Each row is followed by its class.
[ -9.4 -18.2  -4.0   2.5  -7.6   9.7  13.2  11.6  36.6   1.1   4.1   9.4
 -27.1  -2.4 -16.1  -9.3 -16.6 -10.4   6.5 -27.9   1.2 -24.7   4.4 -11.3
   1.4]
Fudo
[  0.7  32.8   5.4 -12.6  16.3  -4.8  -3.8 -11.8  34.0   8.0 -26.2  -4.9
  38.5  11.7  10.7  -0.3   9.4  11.7  14.5  33.8  -0.4  -9.0   1.2   9.4
 -15.1]
loga
[ -5.0  -7.2  -3.0  -8.3 -34.7   0.5  25.8  15.3  -5.0   9.8   2.6   8.3
 -13.1   7.7 -19.8   1.3  -0.8   9.8   1.2 -16.7  -3.2  -4.7   2.7 -13.4
  14.4]
Samig
[  0.3 -19.5 -12.1  25.4   2.1   2.0  13.9   5.0  -1.0  -5.6 -18.5 -11.7
 -20.5  -3.3  -9.6  -2.6   1.6 -10.6  24.0 -26.4  -3.3   5.5   2.4  12.1
  -6.9]
Zose
[-10.7  -1.0  -0.6  13.4  11.8  11.3 -12.1   2.9 -20.2   2.3  25.6  10.5
 -30.5  -0.7  35.1 -12.8  -5.6   4.4   5.0 -17.7   0.0  -4.4   5.3  -4.9
  10.0]
Fudo
[ -9.3 -47.1  -5.2  12.7 -13.7   7.8  40.4  20.6 -25.5 -12.5 -20.2   9.5
 -53.7   3.4 -24.6  -8.2   1.0 -11.1  14.2 -55.1  -3.9  -4.0  -0.2 -16.7
  -9.1]
Zose
[ -9.6  -4.1   3.9   9.4  -0.5  -5.4 -10.7   2.2  -9.3   9.2  13.5  -3.6
 -11.6  -0.9  10.8 -14.4  -8.8   1.1  -9.4  -4.2   1.3 -11.3   6.6  -1.8
  10.4]
Fudo
[ -8.0   8.3   3.4   5.7  -3.7   0.9  -2.3  -0.1  12.6  15.2 -11.3  -1.1
   4.2  -4.1   2.7  -2.9   5.6   4.1  26.9   5.7   2.0 -21.6  -4.4   5.1
 -15.0]
loga
[ -0.8 -22.3  -6.4  13.0 -19.6   3.9  32.5   9.1   3.5  -1.2 -25.9   4.9
 -31.3  -2.8 -32.2  -1.1 -15.1 -14.8  13.7 -28.0   2.2 -17.8  -5.9  -7.0
 -13.0]
loga
[  4.6  -3.0   4.0 -19.0 -38.3   7.0   8.0   8.6   0.8   5.8   4.9   2.7
  -8.2  18.8 -15.8  11.2  -0.5   0.7   3.3  -4.5  -9.2 -15.4   1.0  -9.5
   2.6]
Samig
[-12.0 -12.7  -1.6   2.8 -16.8  -6.9  19.0   1.5  12.2   0.9 -30.7  15.2
 -25.8  -6.5 -25.3   3.6  -2.0 -18.9  30.7 -30.6   0.5 -38.3  -8.7  -4.4
 -13.7]
loga
[  0.3  -9.9   2.2  19.5  22.6  -1.6   2.0   9.4 -18.4   2.3   9.9  -1.1
  -4.5  -2.4  10.9 -19.8  -1.7   0.5  -2.8 -15.0   5.1  -3.6   8.5 -12.6
  -1.1]
Fudo
[ -5.1 -26.2  -2.9 -17.4 -39.2  -6.6  35.1  27.3 -36.2  -3.2  12.3  13.8
 -51.0   5.9 -30.3  -3.0  -1.1 -14.0 -11.9 -57.9  -8.6 -18.8   6.6 -28.1
  12.8]
Samig
[  2.8  -9.9  -3.0  -0.5  -8.3  -1.1  11.8   0.9   2.4  -4.5 -25.8 -10.7
  -5.5  -5.9  -6.2   0.9   6.4  -7.7  23.8  -8.8 -12.4  29.9   9.7   6.7
 -10.7]
Zose
[ -6.5 -19.6  -3.1  -7.3 -37.7  -1.1  11.2  19.7 -14.2   7.9  -2.2   8.7
 -21.0   8.0 -18.1   1.8   0.5  -4.2   3.2 -23.0  -2.2 -22.5 -17.4  -8.4
  10.8]
Samig
[  4.7  -9.6  -6.2 -11.7 -36.8  -1.7   0.3  13.0   5.2  13.5   9.5  -1.3
  -9.0   8.0  -9.8   5.4  -0.4  -6.2   9.3   9.8  -6.1   0.1   1.6  -1.9
   2.7]
Samig
[  3.5 -13.9  -0.2  -7.8 -19.5  -2.1  17.7   7.2  -7.7  -5.1  -9.5 -10.5
 -18.9   0.0 -14.9  11.0   4.0  -6.7  11.4 -17.5   0.3  11.1   4.4 -20.0
  -8.6]
Zose
[ -1.6   6.9  -2.2 -14.8 -31.7  -1.6   7.5  18.0  -1.6   9.5   5.9  -0.3
  15.7  14.9  -8.5  12.2   5.4   2.3   5.5   4.8  -5.9  -0.7   0.6  -8.3
   5.1]
Samig
[ -7.6   6.4 -12.6  -4.9 -15.3  -1.8   8.0  -7.4   1.6   4.7 -13.3  15.9
 -17.0 -13.2 -13.0  -4.4  -2.1  -7.2   8.0 -22.8  -4.4 -28.4  -2.1  -8.1
   0.7]
loga
[ -6.5   8.4   4.4  -1.1  -1.1   1.4   4.9  -1.5  -2.8  13.7 -13.3   1.4
  -6.4  -1.3  -5.9  -7.5  -5.3 -10.6  -5.8 -14.0  -6.9 -15.4   2.5  -6.0
   3.4]
loga
[  4.8  -5.3   3.0  17.7  10.0   5.9 -19.3  -1.8  -7.4  -4.1   6.6  -3.9
 -12.0   2.6  16.1 -15.1  -7.7   5.3   6.2  -5.0   2.3   1.1   1.6   5.0
  -1.6]
Fudo
[  4.9  -3.3   2.1  -6.2 -13.6   5.5  13.9  -0.5  -8.8   3.4 -14.8  12.5
  -8.7  -1.5  -8.7  -8.5  -2.6   0.1  13.7 -17.0   0.2 -35.1   9.4  -7.5
  -2.3]
loga
[  0.0 -28.8  -5.0   1.0 -13.1  -2.2  36.2  21.5 -13.3 -11.0 -17.3   1.5
 -48.2  -4.5 -27.5 -14.4  -1.8  -4.9  24.1 -46.4  -5.7   2.4   3.4  -7.2
 -13.9]
Zose
[-11.5  -6.1   2.9   9.7   8.7  -0.3  -6.0   0.9 -15.5  -1.6   7.3  -2.6
 -15.0  -2.7  11.1 -24.2  -6.3   6.8  -7.7 -20.0  -4.0 -21.7   1.2   2.1
   8.1]
Fudo
[-12.6 -23.8   2.0  16.9   9.2   3.4  32.2  13.9 -31.7   0.6   5.6  11.9
 -56.5  -6.9  -6.6 -36.1 -14.7  -4.6  -9.0 -65.6  -0.9 -27.7   6.1 -17.2
  -2.6]
Fudo
[  2.5  -0.1   8.6   6.8 -12.7   8.4   4.6 -19.7   6.2  -0.8  -4.9   3.7
  -3.1   3.5 -11.4  -2.3   0.4  -9.2  19.3  -4.2  -5.4   2.5   1.9  -4.8
  15.8]
Zose
[ -5.8  -6.1  -0.5  11.8  -6.3  -2.1  10.8   9.8 -16.1   0.6   5.0  10.5
 -21.3  -0.5   0.5 -13.5 -12.3   0.7  -7.8 -21.4   0.6 -24.8   3.7 -14.3
  -2.9]
Fudo
[ -2.7 -22.2 -15.1  -0.5  -5.8   4.3  12.1  19.9  -1.7  -2.6  -3.9   1.2
 -21.7   1.4 -10.0   2.6  -4.3  -3.0   7.5 -21.9  -7.4  -1.0   5.6  -3.8
  -1.1]
Zose
[  5.2 -14.2   4.0  27.5   3.3   2.3   8.7  -1.9   4.5  -0.5 -14.0 -11.7
 -11.0   4.5  -6.8  -8.6  -1.8   1.7  15.5 -10.3   0.2   9.7   5.9   9.4
  -3.0]
Zose
[  1.9   2.5  -5.4  -4.7 -36.9  -1.7   3.4   4.5   3.4   6.2  17.8  -0.7
   6.3   1.0  -7.6  35.2   4.7  -3.7   0.9   9.4  -3.3   9.5  -6.1  -6.3
   4.2]
Samig
[-21.3  -6.6 -68.1  15.6  -8.6   2.2   7.8  13.4 -15.3   6.8   6.1   7.5
 -12.4  -3.2   8.3  -7.5  -3.7   1.2  -4.8 -12.4   2.1 -14.9   3.8  -5.0
   7.6]
Fudo
